cols: Lilo sivob vunib ruvok loma
C: [173 112 113 148 145]
L: [171 165 113 144  98]
J: [ 69 133 146 107 118]
G: [ 70 106 152 110 144]
Y: [ 74 158  73 107 103]
S: [121 175 125 120  90]
E: [ 69 118 149 106 135]
D: [162 176 116 134  88]
K: [ 70 142 144 106 115]
T: [171  94 117 147 154]
V: [ 69 150 107 106 151]
after: [120]  [90]
gone V: [150  69 151 107]  [106]
gone V: [106  69 151 107]  [150]
gone Y: [107  73 158 103]  [74]
gone C: [112 148 173 145]  [113]
down: [175 118 176]  sivob
gone T: [117 154 171  94]  [147]

cols: Venik mimiz subof maso Rakob rako raro par
Lig: [103 152 126 198 149 106 126 123]
dibir: [131 148  88 111 196 108 131 132]
devi: [131 148  88 111 196 108 131 138]
kizon: [140  94 171 126  73 114 161  93]
zuna: [105 158 115 168 145 104 138 138]
Donad: [100 151 125 194  71 111 124 126]
Mugu: [130 147  68 147 184 125 157 125]
burot: [131  78 125 111 196 108 131 138]
pavog: [161  65 171  95 114 127 130 135]
after: [95]  [114]
down: [103 131 131]  Venik
gone dibir: [ 88 131 148 196 132 108 131]  [111]
after: [71]  [111]
after: [103]  [152]

cols: vog Tumed pek keva
tufi: [152 160 174 141]
vak: [159 128 100 176]
rezik: [177 152 128 128]
zabi: [191 159 125 121]
Pali: [ 67  98 105 128]
Nudud: [128 123 122 128]
kekon: [110 128 106 166]
nitil: [ 94  90  78 145]
after: [94]  [90]
after: [125]  [121]
down: [159 177 191  67 128]  vog
down: [105 122 106]  pek

cols: vama lafoz kib tuf
fisam: [161 129 111 110]
temil: [161 130 111  67]
Vepe: [113 160  98 130]
lefez: [ 66 180 149 152]
gone fisam: [111 161 129]  [110]
after: [66]  [180]
gone Vepe: [ 98 130 160]  [113]

cols: mopa Ven Duvu buka
nobe: [113  97  88 187]
tezo: [153 112 113 192]
Fabid: [172 104 105  71]
down: [112 104]  Ven
gone tezo: [192 112 153]  [113]
after: [112]  [113]
down: [187 192]  buka

cols: Gunup Vod koga Tenu zolut gosu sela zemez gapef Mito
zerob: [158 141 159 144 136 143 142 104 134 129]
fazaz: [149 146 141 137 147 109 149 152 109 122]
gera: [180 121 169 129 135  99 174 162  93 106]
firo: [170  80 159 103 101  82 186 184  85  93]
gizam: [166 106 157 157 122  98 164 156 100 107]
gone gizam: [100 157 122 157 107  98 166 106 164]  [156]
gone gera: [106 135 162  93 174  99 180 121 169]  [129]
down: [129 103]  Tenu
down: [106  93]  Mito

cols: Peze gof sof pes teset meda
kagif: [ 76  65  99 182 137 166]
vos: [164 182 165  90 149 148]
Tef: [ 77 178 175  77 150  98]
after: [99]  [182]
after: [178]  [175]
down: [137 149]  teset
after: [149]  [148]
gone vos: [ 90 148 149 165 182]  [164]
gone vos: [164 149 182 165  90]  [148]

cols: tovo vinoz pedu Niv vap
Mun: [105 139 150 142 175]
saf: [168  96 135 122 122]
Tora: [138 119 133 145 105]
bagil: [ 92 183  94 105  87]
Dizuf: [145 136 127 138  71]
Sigi: [122 115 157 173 132]
down: [105  87]  vap
down: [135 133  94]  pedu
after: [150]  [142]

cols: Sidi resa Subap zem bik bago fos let togat Peb
mesu: [130 113 125 126 127 135 128 127 114 149]
zopef: [137 130 136 111 145 137 118 119 102 170]
gif: [132 107 125 128 127 137 127 132 103 161]
kagi: [141 136 141 101 154 140 112 113  93 187]
Volum: [132 133 135 124 137 128 121 130 117 140]
bagi: [130 132 131 123 133 129 125 125 124 136]
after: [112]  [113]
down: [141 132 130]  Sidi
gone kagi: [101 141 187 154 113  93 141 140 136]  [112]
after: [131]  [123]

cols: dilu Gepa koge nutiv zime
tezok: [118 113 161 142 161]
muto: [ 67 115 101 169 127]
bele: [128 130 107 116 112]
tisos: [148 133 124 105 114]
Gofez: [104 130 110 119 128]
Vomin: [ 82 103 104 141 121]
fitik: [ 65 109 139 192 148]
doba: [110 133 119 145 128]
davo: [132 133 159 136 151]
tero: [130 129 175 144 153]
down: [ 65 110 132 130]  dilu
after: [118]  [113]
gone muto: [101 127  67 169]  [115]

cols: Sirob lidab zafa vov
lobu: [123 106 158 173]
nopov: [123 124 131 143]
zamu: [130 145 107 117]
Difud: [130 166  96  96]
nug: [160 109 173 163]
Dosor: [142 159  93 115]
gali: [157 106 128 116]
tani: [143  98 181 185]
after: [107]  [117]
gone zamu: [107 145 130]  [117]
down: [173 143]  vov

cols: sen Gub pazan fof daf lova zemes seka lozif Bak
boba: [124 103  99 136  99  98  91 105  71 118]
Foro: [195 118  98 137  62 152 102 122 171 188]
Fusa: [104 151 176 172 185 159 156 142 149 105]
down: [122 142]  seka
down: [102 156]  zemes
gone boba: [124  91 136  99 105 103  71  99 118]  [98]
down: [118 151]  Gub
after: [171]  [188]
gone boba: [ 71  91  99 105 118 136  99 124 103]  [98]
after: [137]  [62]

cols: vubis koz fot bifen zos sim bufil dut rami
rut: [129 127 148 120 147 115 148 144 146]
Vulu: [110 140  69 147  95 139  58  98  88]
kugu: [132 126 157 117 152 114 159 148 152]
mozim: [137 123 112 137 100 155 120 106 107]
Vasi: [119 134 150 116 163  96 151 156 155]
fona: [110 140  78 144 104 132  66 105  96]
Nemu: [142 119 146 125 125 141 157 128 133]
sed: [128 128  95 142  95 152 129 101  98]
after: [139]  [58]
gone Vasi: [134 156 119 163 151  96 155 116]  [150]
down: [129 110 132]  vubis
gone rut: [148 120 147 148 129 115 144 146]  [127]
down: [148 106 156 105 128 101]  dut

cols: kuruk kef pebu Delur gimuk monet
fure: [192  75 169 170  79 123]
Tak: [148 119 131 118 107 152]
Pufa: [155 115 152 151 107  93]
ziril: [148 119 156 155 107 152]
zalab: [ 96 172 137 130 144 183]
liso: [151 115 152 151 107 153]
zadum: [155 115 152 151 152 153]
mino: [ 97 183 114 114 180 140]
gone Tak: [148 131 107 152 118]  [119]
gone liso: [153 151 151 115 107]  [152]
gone ziril: [148 107 119 152 155]  [156]
after: [131]  [118]
down: [155 148  96 151 155]  kuruk
down: [ 93 152]  monet

cols: mapo todet bes divu befaf
far: [ 70  99  80 147 133]
maneg: [190  99 194 137 132]
Varo: [190 132 193 134  61]
pib: [131  77 120 187 136]
sazi: [ 58 186  72 124 193]
after: [186]  [72]
after: [137]  [132]
gone sazi: [193  58 124  72]  [186]
down: [ 99  99 132  77]  todet
after: [131]  [77]
down: [194 193]  bes

cols: suzos Bopaf rit ter Riki Rapul Vez fikuz gad pefin
tolen: [ 93 148 141 135  90 180 130 121 157 139]
gur: [147 158  86  91 180 113 179 125  83  84]
Lala: [ 93 148 141 135 116 180 130 121 157 144]
Mos: [ 93 129 141 135 116 180 130 121 157 144]
Tos: [125 127 134 135 127 120 128 129 127 129]
down: [180 113 180]  Rapul
down: [121 125 121 121]  fikuz
down: [121 121 129]  fikuz
gone Mos: [144 135  93 129 157 141 116 121 130]  [180]
after: [91]  [180]
after: [179]  [125]

cols: lak zapo Ker budif saku talug pado vepar Vabup sepid
fon: [128 137  84 153  79 165 145 145 161 122]
kagim: [118 127 100 153  92 144 145 166 154  85]
fer: [128 148 100 125 119 144 136 156 148 198]
muku: [138 152 123 111 133 155 136  84 141 185]
Zomi: [103 119 146 111 187 165 141 115 141 110]
Seki: [153 119 146 139 106  72 105 105  96 110]
vibel: [113 134 146  97 187 155 136 105 141 160]
nuz: [118 134 146 104 174 155 136  84 141 148]
gosik: [118 141 123 111 160 175 150  94 154 148]
down: [165 144]  talug
down: [118 128 138 103 153 113 118 118]  lak

cols: fati zop nonek gog vuse Bofas zuge dudo
tipa: [137 159 129 128 121 164 113 154]
nev: [134 158 129 127 126 181 103 146]
potu: [131 160 161 124 129 197  89 136]
nipig: [139 165 131 127 108 137 124 161]
zuko: [139 166 131 127 107 136 125 161]
vopa: [136 158 129 127 123 170 111 152]
nado: [139 169 132 127 103 129 126 161]
misa: [139 163 131 128 112 144 122 160]
tuk: [134 158 129 126 127 185 101 144]
limev: [138 160 130 128 117 155 118 158]
down: [139 139 134]  fati
[134 158 129 126 127 185 101 144]  tuk
down: [154 146 136 161 161 152 161 160 144]  dudo
gone potu: [136 131 160  89 197 161 124]  [129]

cols: Banup Fekig soka pafu nufem Gulo Gumo raz
mima: [184 170  89 167  63 160  74  65]
tasin: [ 74  84  82 186 190 143  60 123]
Fuv: [ 61  64 113  70 143  69  73 123]
lag: [ 74  84  82 186 190 143  63  74]
fozan: [ 74  84  82 186 190 143  60  94]
down: [186  70]  pafu
down: [84 64]  Fekig
after: [69]  [73]

cols: visil momu tanek Lut Dilak
kalom: [136 126 191 137  55]
Dumu: [ 87 126 110 104 103]
mov: [168  89 169 169  62]
Murot: [102 126 123 104 103]
gone Murot: [104 102 123 126]  [103]
down: [110 169]  tanek
gone kalom: [ 55 136 126 191]  [137]
gone kalom: [126 137 191  55]  [136]
gone Murot: [123 104 102 126]  [103]
down: [137 104 169]  Lut

cols: zed Pudo dulor Leteg Feson raned notin
mirid: [ 79  83  84 171 160 163 169]
radut: [144 102 171 180 164  80 114]
fef: [101 103 103 102  74 173  76]
bilor: [129 142 134 135 121 135 116]
nifa: [131 147 109 110 142 131 125]
Fuz: [139 135 132 119 144 129 131]
gone nifa: [147 131 125 142 131 109]  [110]
down: [ 74 121 142 144]  Feson
gone mirid: [169 171 163 160  83  79]  [84]
gone radut: [ 80 114 144 164 180 102]  [171]
after: [109]  [110]
gone fef: [ 74 173  76 101 103 103]  [102]

cols: ser pup ragus pofep buva nage kal
Gebef: [166  94 170 156 124  79 105]
Kezig: [123 118 151 191 167  98  93]
Kikov: [166  94 170  97 124  79 105]
after: [98]  [93]
[166  94 170  97 124  79 105]  Kikov
gone Kikov: [105  97  79 166 124  94]  [170]

cols: Navo reve Pezof giko lun tipo dumug vado
gaf: [131 172 162  79 191  59 130  95]
geve: [145 171  92  79 184 197  60  93]
Bezat: [153 169 170  79 177 191  66  93]
Vutez: [148 171 169  79 182 195  62  93]
gone gaf: [191  79 172 162  95 130  59]  [131]
after: [60]  [93]
gone geve: [ 92 171 145  60 197  79 184]  [93]
down: [169 171]  reve
after: [92]  [79]
gone gaf: [131  95  79 191 130 172  59]  [162]

